Below is a small trained network, with its code and all its weights. Each question gives an input and a target symbol and asks what happens when units are switched off, that is, made to give their printed mean instead of their output.

import numpy as np


def w(rows, s, z=0):
    codes = np.array(rows[::2]) - 128.0
    scale = np.full(codes.shape[1], s)
    scale[-1] = z or s
    return codes * scale


def f(y):
    return np.maximum(y, 0)


def softmax(a):
    e = np.exp(a - a.max(-1, keepdims=True))
    return e / e.sum(-1, keepdims=True)


def log_softmax(a):
    a = a - a.max(-1, keepdims=True)
    return a - np.log(np.exp(a).sum(-1, keepdims=True))


def net(x, mask):
    ids = ['αδλμξσω'.index(c) for c in x.split()]
    T = len(ids)
    res = E[ids] + P[:T]
    r = res
    for j in range(3):
        rows = slice(4 * j, 4 * j + 4)
        q, k, v = (r @ M[0][rows].T for M in (Q, K, V))
        z = softmax(np.where(np.tri(T) > 0, q @ k.T / 4**0.5, -1e9)) @ v
        o = O[0][rows]
        res = res + np.where(mask[j], z, o[:, -1]) @ o[:, :-1]
    y = f(res @ A[0][:, :-1].T + A[0][:, -1])
    res = res + np.where(mask[3:7], y, B[0][:, -1]) @ B[0][:, :-1]
    return log_softmax(res[-1] @ U[:, :-1].T + U[:, -1])


Q, K, V, O, A, B = {}, {}, {}, {}, {}, {}
E = w([
[192,148,70],'α',
[201,163,137],'δ',
[84,72,235],'λ',
[211,41,181],'μ',
[158,74,107],'ξ',
[49,158,179],'σ',
[30,5,58],'ω',
],0.016)
P = w([
[237,6,1],'0',
[103,71,140],'1',
[106,68,135],'2',
[104,66,133],'3',
[107,64,137],'4',
[107,67,134],'5',
[114,70,129],'6',
[112,70,127],'7',
[118,71,120],'8',
[113,73,125],'9',
[123,72,115],'10',
[125,76,117],'11',
[127,75,106],'12',
[128,76,116],'13',
],0.0062)
Q[0] = w([
[102,73,160],'H1',
[217,65,120],'H1',
[211,123,112],'H1',
[133,53,156],'H1',
[133,148,52],'H2',
[7,239,242],'H2',
[24,166,205],'H2',
[43,173,218],'H2',
[154,106,176],'H3',
[164,52,134],'H3',
[148,229,67],'H3',
[92,182,86],'H3',
],0.015)
K[0] = w([
[163,117,115],'H1',
[127,58,100],'H1',
[95,74,123],'H1',
[171,80,110],'H1',
[153,177,90],'H2',
[4,125,128],'H2',
[39,109,126],'H2',
[31,123,137],'H2',
[129,81,150],'H3',
[86,68,104],'H3',
[192,171,98],'H3',
[145,190,118],'H3',
],0.022)
V[0] = w([
[189,134,162],'H1',
[88,78,89],'H1',
[124,116,200],'H1',
[139,120,148],'H1',
[223,77,2],'H2',
[157,99,32],'H2',
[163,148,153],'H2',
[120,203,102],'H2',
[200,48,206],'H3',
[146,133,109],'H3',
[197,57,118],'H3',
[137,100,22],'H3',
],0.0087)
O[0] = w([
[173,106,73,141],'H1',
[2,127,163,180],'H1',
[159,160,41,128],'H1',
[136,126,99,139],'H1',
[216,86,72,255],'H2',
[199,68,25,183],'H2',
[186,132,174,133],'H2',
[88,66,242,52],'H2',
[83,105,221,209],'H3',
[92,136,113,122],'H3',
[63,151,200,205],'H3',
[70,230,131,168],'H3',
],0.0061,0.011)
A[0] = w([
[241,181,153,14],'N1',
[118,236,137,255],'N2',
[36,110,40,64],'N3',
[2,131,142,108],'N4',
],0.0099,0.0043)
B[0] = w([
[110,254,220,208],'N1',
[138,232,78,180],'N2',
[139,198,210,208],'N3',
[51,119,67,254],'N4',
],0.011,0.0054)
U = w([
[117,19,10,74],'α',
[160,72,204,253],'δ',
[114,133,116,158],'λ',
[170,185,37,139],'μ',
[86,81,165,115],'ξ',
[141,229,254,99],'σ',
[85,181,113,29],'ω',
],0.011,0.0038)

Each question gives the input, a string of symbols that net reads in full, and the target symbol t.
The units are the heads (4 rows each of Q, K, V and O) and the neurons (one row each of A and B). Each row of codes is followed by its name. A weight is (code - 128) times the scale printed after its matrix; where a second scale follows, it is the last column's (O, A, B and U).
mask holds one flag per unit, heads first, then neurons. A switched-off unit (its flag False) gives its mean, the last column of its rows in O or B, instead of its output. The means were averaged over made-up inputs and are rounded, as every weight is.
A unit's drop is (log p(t) with every unit on - log p(t) with that unit switched off) / (log p(t) with every unit on - log p(t) with every unit switched off).
The circuit of an input: a set's keep is (log p(t) with only the set's units on - log p(t) with every unit switched off) / (log p(t) with every unit on - log p(t) with every unit switched off). Starting from all 7 units, units are removed one at a time, each time the one whose removal leaves the highest keep (on an exact tie, the one counted first), for as long as the keep stays at least 0.8.
units of the circuit, in order: the units of the circuit, biggest drop first
most important unit: the unit with the biggest drop
k most important neurons: the k neurons with the biggest drops, biggest first
which heads matter: for each layer, one digit per head in row order, 1 if its drop is at least 0.15 and else 0, layers parted by /
drop when u is switched off: that unit's drop, to one decimal
input σ μ μ ξ μ μ μ μ ξ μ μ λ σ δ, target σ: 2 most important neurons -> N1; N4
input μ μ α ω ξ σ δ σ δ σ, target μ: units of the circuit, in order -> H1; H3
input ω μ λ, target ω: units of the circuit, in order -> H2; N4; H3
input ω μ α ξ, target ω: units of the circuit, in order -> H3; H1; N4
input μ σ μ δ ω ω ξ δ μ δ ω ξ μ, target μ: units of the circuit, in order -> H3
input μ μ μ α σ μ μ δ μ α α μ ω ξ, target μ: units of the circuit, in order -> H3; H2
input ω μ α μ λ α, target ω: which heads matter -> 101
input μ μ ξ μ μ μ ξ, target α: units of the circuit, in order -> H2; N1
input ξ σ δ ξ, target α: units of the circuit, in order -> N1; H3
input δ μ ω ξ λ μ λ α λ δ δ, target δ: 3 most important neurons -> N4; N1; N2
input μ α ξ α ω μ, target μ: units of the circuit, in order -> H3; H2
input μ ξ μ ξ δ ω ξ, target μ: 2 most important neurons -> N4; N3
input ω μ μ μ α δ λ μ α, target ω: 2 most important neurons -> N2; N4
input α δ μ λ σ α μ λ α σ ω μ μ, target α: most important unit -> H1
input ω λ σ, target ω: drop when H2 is switched off -> 2.1
input λ α λ, target ξ: drop when H3 is switched off -> 1.4
input ω α δ ω μ μ ω, target ω: drop when H3 is switched off -> 0.3
